Here is a tiny trained network, its code and every weight. The questions are about switching its units off for an input and a class, where a switched-off unit gives its printed mean instead of its output.

import numpy as np


def w(rows, s, z=0):
    codes = np.array(rows[::2]) - 128.0
    scale = np.full(codes.shape[1], s)
    scale[-1] = z or s
    return codes * scale


def f(y):
    return y / 2 * (1 + np.tanh(0.7978845608 * (y + 0.044715 * y**3)))


def log_softmax(a):
    a = a - a.max(-1, keepdims=True)
    return a - np.log(np.exp(a).sum(-1, keepdims=True))


def net(x, mask):
    res = np.array(x, float).reshape(1, 8) / 4 @ E
    y = f(res @ A[0][:, :-1].T + A[0][:, -1])
    res = res + np.where(mask, y, B[0][:, -1]) @ B[0][:, :-1]
    return log_softmax(res[-1] @ U[:, :-1].T + U[:, -1])


A, B = {}, {}
E = w([
[200,147,166,64,146,41,79,228,103],'x0',
[187,238,126,29,71,197,144,114,190],'x1',
[27,184,148,146,58,117,25,173,185],'x2',
[148,95,111,35,176,88,24,1,178],'x3',
[98,67,250,93,97,102,180,103,167],'x4',
[73,186,183,104,252,137,151,127,128],'x5',
[180,75,199,185,157,239,76,158,153],'x6',
[125,126,129,125,126,130,129,130,125],'x7',
],0.0058)
A[0] = w([
[117,84,224,91,89,102,177,109,154,102],'N0',
[105,70,123,182,166,54,89,160,83,53],'N1',
[123,168,134,145,92,134,207,208,111,116],'N2',
[194,227,147,43,76,188,141,131,151,4],'N3',
[152,143,122,153,134,133,188,163,117,98],'N4',
[152,117,110,83,151,116,83,87,130,134],'N5',
[119,92,121,129,155,108,91,99,126,116],'N6',
[193,100,106,98,185,143,186,124,112,125],'N7',
[109,156,98,124,114,85,161,109,146,96],'N8',
[74,162,159,141,96,124,56,162,148,101],'N9',
[77,192,174,116,238,139,138,136,126,125],'N10',
[199,110,116,105,150,123,182,112,118,103],'N11',
[200,147,167,81,146,58,90,220,113,95],'N12',
[78,131,94,150,124,187,158,69,142,136],'N13',
[59,163,133,122,106,127,64,154,163,103],'N14',
[159,183,12,163,186,156,74,149,102,136],'N15',
[166,120,123,140,154,125,143,116,121,124],'N16',
[90,179,76,89,100,30,182,122,109,89],'N17',
[190,112,183,159,151,210,68,158,147,74],'N18',
[127,111,129,88,140,110,99,86,147,96],'N19',
[144,109,108,118,125,125,115,124,141,103],'N20',
[156,129,116,77,141,134,89,80,146,105],'N21',
[183,66,101,142,19,112,104,127,123,147],'N22',
],0.011,0.0031)
B[0] = w([
[103,140,231,36,119,101,127,154,134,206],'N0',
[89,60,98,154,172,93,199,142,167,199],'N1',
[114,176,156,217,147,103,54,116,149,249],'N2',
[77,39,94,164,185,71,213,157,149,254],'N3',
[120,145,142,164,114,110,87,125,123,183],'N4',
[127,162,146,192,119,127,93,130,131,181],'N5',
[109,135,135,188,137,127,127,152,131,158],'N6',
[152,98,94,128,56,88,115,105,90,209],'N7',
[140,104,123,116,148,158,112,125,120,156],'N8',
[162,94,115,124,74,73,123,105,71,210],'N9',
[175,209,37,91,142,117,150,174,145,231],'N10',
[144,102,113,129,79,88,115,118,88,190],'N11',
[112,159,129,143,83,233,182,45,149,246],'N12',
[126,126,121,146,101,199,180,75,143,211],'N13',
[170,99,108,139,71,90,125,102,80,207],'N14',
[99,138,254,33,112,97,149,145,150,249],'N15',
[137,108,121,115,111,108,122,127,116,148],'N16',
[154,66,126,94,177,206,51,149,111,220],'N17',
[138,77,113,89,187,189,45,139,101,225],'N18',
[121,158,150,180,138,130,103,149,137,163],'N19',
[124,146,126,130,132,126,116,136,120,130],'N20',
[108,159,144,193,138,116,93,143,130,176],'N21',
[164,224,55,82,169,126,159,162,139,213],'N22',
],0.021,0.0075)
U = w([
[60,46,98,154,204,72,208,161,176,238],'0',
[199,103,105,111,41,53,113,91,45,134],'1',
[160,68,127,73,227,224,33,152,108,6],'2',
[91,175,254,25,117,88,145,156,164,160],'3',
[103,217,162,233,151,98,60,138,160,50],'4',
[204,252,40,68,169,112,171,184,162,99],'5',
[107,155,130,132,88,241,203,10,171,155],'6',
],0.0081,0.0017)

Each question gives the input, the list of numbers given to net, and the class t.
The units are the neurons (one row each of A and B). Each row of codes is followed by its name. A weight is (code - 128) times the scale printed after its matrix; where a second scale follows, it is the last column's (A, B and U).
mask holds one flag per neuron, in row order. A switched-off neuron (its flag False) gives its mean, the last column of its row in B, instead of its output. The means were averaged over made-up inputs and are rounded, as every weight is.
A unit's drop is (log p(t) with every unit on - log p(t) with that unit switched off) / (log p(t) with every unit on - log p(t) with every unit switched off).
The circuit of an input: a set's keep is (log p(t) with only the set's units on - log p(t) with every unit switched off) / (log p(t) with every unit on - log p(t) with every unit switched off). Starting from the 12 units with the biggest drops (on a tie, the unit counted first), units are removed one at a time, each time the one whose removal leaves the highest keep (on an exact tie, the one counted first), for as long as the keep stays at least 0.8.
units of the circuit, in order: the units of the circuit, biggest drop first
unit that matters most: the unit with the biggest drop
k most important neurons: the k neurons with the biggest drops, biggest first
drop of u: that unit's drop, to one decimal
input [-6,-6,-4,-5,8,0,4,-2], class 3: 2 most important neurons -> N0, N3
input [2,-2,7,1,-8,8,5,8], class 3: 4 most important neurons -> N15, N22, N7, N11
input [3,-6,-1,-1,-6,-5,1,-4], class 0: units of the circuit, in order -> N1
input [2,0,6,0,3,7,2,-8], class 5: 3 most important neurons -> N10, N7, N11
input [5,0,-2,0,6,7,-7,-2], class 2: 2 most important neurons -> N17, N15
input [-8,6,8,4,4,-3,-8,-6], class 1: 2 most important neurons -> N14, N9
input [-1,-5,7,-5,-8,5,3,7], class 3: 2 most important neurons -> N15, N7
input [4,-7,-7,-8,-7,-2,2,-1], class 4: 2 most important neurons -> N2, N3
input [5,5,6,4,1,8,-8,4], class 2: 2 most important neurons -> N17, N22
input [-1,-1,6,1,-5,5,-2,4], class 1: 3 most important neurons -> N14, N9, N22
input [-3,1,7,1,-1,8,4,1], class 5: 2 most important neurons -> N10, N7
input [-6,3,6,7,-4,-8,3,5], class 5: 3 most important neurons -> N22, N2, N12
input [-7,7,1,-6,-8,3,6,1], class 3: 4 most important neurons -> N15, N1, N12, N17
input [-4,-3,-8,-8,-3,2,7,-3], class 1: unit that matters most -> N7
input [-2,3,-8,-8,3,7,8,-7], class 1: 2 most important neurons -> N7, N11
input [7,6,8,-5,6,5,4,-1], class 1: 2 most important neurons -> N9, N14
input [6,0,4,-4,-7,5,-4,-8], class 3: drop of N22 -> 0.1
input [6,-3,4,5,-8,-1,-1,-2], class 3: drop of N15 -> 2.3
input [-2,-4,1,-3,5,6,1,-1], class 5: drop of N10 -> 1.1
input [-8,-2,3,-3,-7,-1,-6,2], class 6: units of the circuit, in order -> N13
input [-4,-2,8,2,-3,6,-1,-5], class 1: drop of N14 -> 0.4
